Here is a tiny trained network, its code and every weight. The questions are about switching its units off for an input and a class, where a switched-off unit gives its printed mean instead of its output.

import numpy as np


def w(rows, s, z=0):
    codes = np.array(rows[::2]) - 128.0
    scale = np.full(codes.shape[1], s)
    scale[-1] = z or s
    return codes * scale


def norm(h):
    return h / np.sqrt((h * h).mean(-1, keepdims=True) + 1e-5)


def f(y):
    return y / 2 * (1 + np.tanh(0.7978845608 * (y + 0.044715 * y**3)))


def log_softmax(a):
    a = a - a.max(-1, keepdims=True)
    return a - np.log(np.exp(a).sum(-1, keepdims=True))


def net(x, mask):
    res = np.array(x, float).reshape(1, 6) / 4 @ E
    u = 0
    for l in range(3):
        y = f(norm(res) @ A[l][:, :-1].T + A[l][:, -1])
        res = res + np.where(mask[u : u + 10], y, B[l][:, -1]) @ B[l][:, :-1]
        u += 10
    return log_softmax(norm(res)[-1] @ U[:, :-1].T + U[:, -1])


A, B = {}, {}
E = w([
[74,71,33,192,12,197,139,114,84,201],'x0',
[181,6,54,104,149,38,163,119,183,159],'x1',
[59,143,99,22,228,172,164,213,125,203],'x2',
[106,133,69,97,73,159,101,194,191,2],'x3',
[132,131,135,130,126,118,118,146,119,137],'x4',
[163,100,224,127,86,196,139,160,221,185],'x5',
],0.0055)
A[0] = w([
[132,107,163,137,161,107,126,89,82,199,161],'0.n0',
[189,73,66,101,121,95,128,133,182,142,71],'0.n1',
[145,3,93,79,109,63,140,134,137,137,30],'0.n2',
[172,159,182,153,152,98,99,99,148,81,218],'0.n3',
[218,143,128,98,127,210,160,131,127,106,187],'0.n4',
[56,114,183,124,118,131,108,101,202,149,2],'0.n5',
[127,77,190,160,101,155,160,172,220,173,47],'0.n6',
[86,176,137,110,101,153,110,98,99,152,120],'0.n7',
[103,165,52,145,148,64,106,120,91,119,44],'0.n8',
[116,66,116,82,85,156,101,197,129,37,25],'0.n9',
],0.0071,0.0038)
B[0] = w([
[26,50,142,155,136,131,144,133,192,21,216],'0.n0',
[140,69,114,128,194,177,114,92,86,90,187],'0.n1',
[211,74,97,120,183,173,104,162,99,111,199],'0.n2',
[180,154,136,108,103,107,173,141,123,126,254],'0.n3',
[137,136,123,117,156,110,74,108,171,114,172],'0.n4',
[96,149,129,90,64,117,122,140,60,180,115],'0.n5',
[74,136,113,12,56,84,31,38,146,170,192],'0.n6',
[170,92,199,123,132,138,99,185,89,117,160],'0.n7',
[99,159,157,79,93,74,30,102,166,182,176],'0.n8',
[2,108,184,227,173,103,110,165,183,111,182],'0.n9',
],0.0065,0.0045)
A[1] = w([
[13,138,97,51,170,128,115,205,93,174,70],'1.n0',
[83,162,39,144,172,46,81,75,20,107,54],'1.n1',
[93,150,41,66,191,220,222,166,147,221,112],'1.n2',
[79,103,57,185,46,165,120,177,92,193,71],'1.n3',
[105,241,181,145,106,255,127,128,65,81,59],'1.n4',
[133,164,116,45,191,178,166,181,149,161,136],'1.n5',
[119,49,229,199,178,94,223,22,85,225,2],'1.n6',
[95,158,48,96,104,79,160,134,61,101,35],'1.n7',
[217,132,99,213,54,132,128,26,131,95,41],'1.n8',
[118,99,44,198,73,228,135,93,92,204,85],'1.n9',
],0.0061,0.0025)
B[1] = w([
[152,137,136,192,53,89,115,140,101,119,255],'1.n0',
[101,109,137,52,70,165,112,45,189,183,220],'1.n1',
[170,114,220,243,28,81,111,143,79,83,215],'1.n2',
[221,212,168,77,230,101,190,134,212,77,200],'1.n3',
[173,2,8,104,200,168,109,54,57,161,225],'1.n4',
[183,116,122,157,47,53,160,96,100,112,206],'1.n5',
[7,185,105,165,192,169,132,159,113,142,210],'1.n6',
[117,98,180,88,96,44,55,116,188,162,138],'1.n7',
[136,103,186,206,34,60,124,239,57,154,198],'1.n8',
[190,200,196,40,173,120,218,134,175,59,209],'1.n9',
],0.008,0.0038)
A[2] = w([
[187,224,128,88,171,59,217,126,153,112,75],'2.n0',
[128,187,182,100,129,182,68,104,56,126,120],'2.n1',
[95,156,107,72,76,73,84,27,136,146,24],'2.n2',
[23,157,191,141,192,158,151,83,79,192,66],'2.n3',
[99,124,56,166,113,142,62,186,230,29,33],'2.n4',
[166,167,129,118,131,231,107,118,66,167,113],'2.n5',
[91,67,137,118,52,172,190,87,144,140,171],'2.n6',
[148,183,139,152,149,208,55,94,71,126,118],'2.n7',
[138,115,200,91,60,181,93,101,204,254,2],'2.n8',
[206,13,107,118,201,163,135,151,119,207,107],'2.n9',
],0.0073,0.0027)
B[2] = w([
[196,227,151,66,164,255,218,141,112,145,254],'2.n0',
[154,45,73,119,138,83,135,113,158,156,174],'2.n1',
[132,161,152,53,97,156,95,123,188,169,238],'2.n2',
[70,155,101,143,135,159,100,196,190,122,210],'2.n3',
[35,165,135,148,172,184,158,132,112,218,226],'2.n4',
[168,67,56,127,162,97,111,111,165,94,151],'2.n5',
[147,195,115,76,166,118,98,137,93,68,183],'2.n6',
[130,52,77,98,151,103,172,113,171,110,162],'2.n7',
[86,176,87,31,81,74,78,62,177,200,210],'2.n8',
[141,98,37,118,137,161,110,72,79,110,232],'2.n9',
],0.0079,0.0037)
U = w([
[172,29,47,125,170,150,120,89,114,103,170],'0',
[190,198,170,85,156,175,195,130,156,102,167],'1',
[94,150,130,56,67,105,47,87,191,163,116],'2',
[153,125,182,210,40,92,126,167,82,109,1],'3',
[7,145,127,184,176,175,126,165,165,122,178],'4',
],0.014,0.0014)

Each question gives the input, the list of numbers given to net, and the class t.
The units are the neurons (one row each of A and B). Each row of codes is followed by its name. A weight is (code - 128) times the scale printed after its matrix; where a second scale follows, it is the last column's (A, B and U).
mask holds one flag per neuron, layer by layer. A switched-off neuron (its flag False) gives its mean, the last column of its row in B, instead of its output. The means were averaged over made-up inputs and are rounded, as every weight is.
A unit's drop is (log p(t) with every unit on - log p(t) with that unit switched off) / (log p(t) with every unit on - log p(t) with every unit switched off).
The circuit of an input: a set's keep is (log p(t) with only the set's units on - log p(t) with every unit switched off) / (log p(t) with every unit on - log p(t) with every unit switched off). Starting from the 12 units with the biggest drops (on a tie, the unit counted first), units are removed one at a time, each time the one whose removal leaves the highest keep (on an exact tie, the one counted first), for as long as the keep stays at least 0.8.
circuit, biggest first: the units of the circuit, biggest drop first
k most important neurons: the k neurons with the biggest drops, biggest first
k most important neurons of layer l: the k neurons of layer l with the biggest drops, biggest first
input [-3,-3,6,-6,-1,0], class 3: circuit, biggest first : [1.n2 1.n0]
input [4,0,7,-3,-1,2], class 3: circuit, biggest first : [1.n2]
input [-6,3,7,-3,-1,6], class 3: 2 most important neurons : [1.n2 1.n5]
input [-7,3,0,-5,-1,8], class 2: 2 most important neurons : [0.n6 2.n8]
input [6,4,5,6,-3,2], class 1: 4 most important neurons : [1.n3 1.n9 0.n0 1.n8]
input [-5,-6,7,1,3,3], class 3: circuit, biggest first : [1.n5 1.n2 1.n0]
input [-7,1,-3,-8,1,-7], class 4: 3 most important neurons : [1.n6 2.n3 0.n0]
input [-5,-6,5,-7,-7,-6], class 4: 3 most important neurons of layer 2 : [2.n3 2.n9 2.n8]
input [-6,-5,-8,3,8,-8], class 2: 4 most important neurons : [1.n1 2.n2 1.n2 0.n8]
input [6,0,-5,1,7,-1], class 1: 2 most important neurons of layer 1 : [1.n9 1.n3]
input [-6,1,-7,2,0,6], class 3: 2 most important neurons : [1.n8 1.n1]
input [-1,-3,-4,1,-7,-2], class 3: 2 most important neurons of layer 0 : [0.n3 0.n1]
input [-4,7,-5,8,-5,2], class 4: 2 most important neurons of layer 1 : [1.n4 1.n5]
input [8,-3,-8,5,-2,-2], class 1: circuit, biggest first : [1.n9 1.n3]
input [-2,8,0,-5,6,7], class 0: 4 most important neurons : [0.n2 0.n1 2.n9 1.n1]
input [4,-6,-5,-2,7,-7], class 2: most important neuron : [1.n1]
input [2,-7,5,1,-3,8], class 2: 3 most important neurons : [0.n6 2.n8 0.n1]
input [1,3,2,3,8,1], class 0: 3 most important neurons : [0.n2 0.n1 2.n9]
input [4,-3,6,-1,7,-2], class 3: 2 most important neurons : [1.n2 1.n0]
input [-7,0,2,8,-4,-2], class 4: circuit, biggest first : [2.n4]
input [-4,-5,-2,-7,-2,0], class 4: 3 most important neurons : [1.n6 0.n0 2.n3]
input [3,-4,1,5,6,-1], class 4: 2 most important neurons of layer 0 : [0.n9 0.n3]
input [-2,0,7,-2,0,-7], class 2: 2 most important neurons of layer 1 : [1.n1 1.n7]
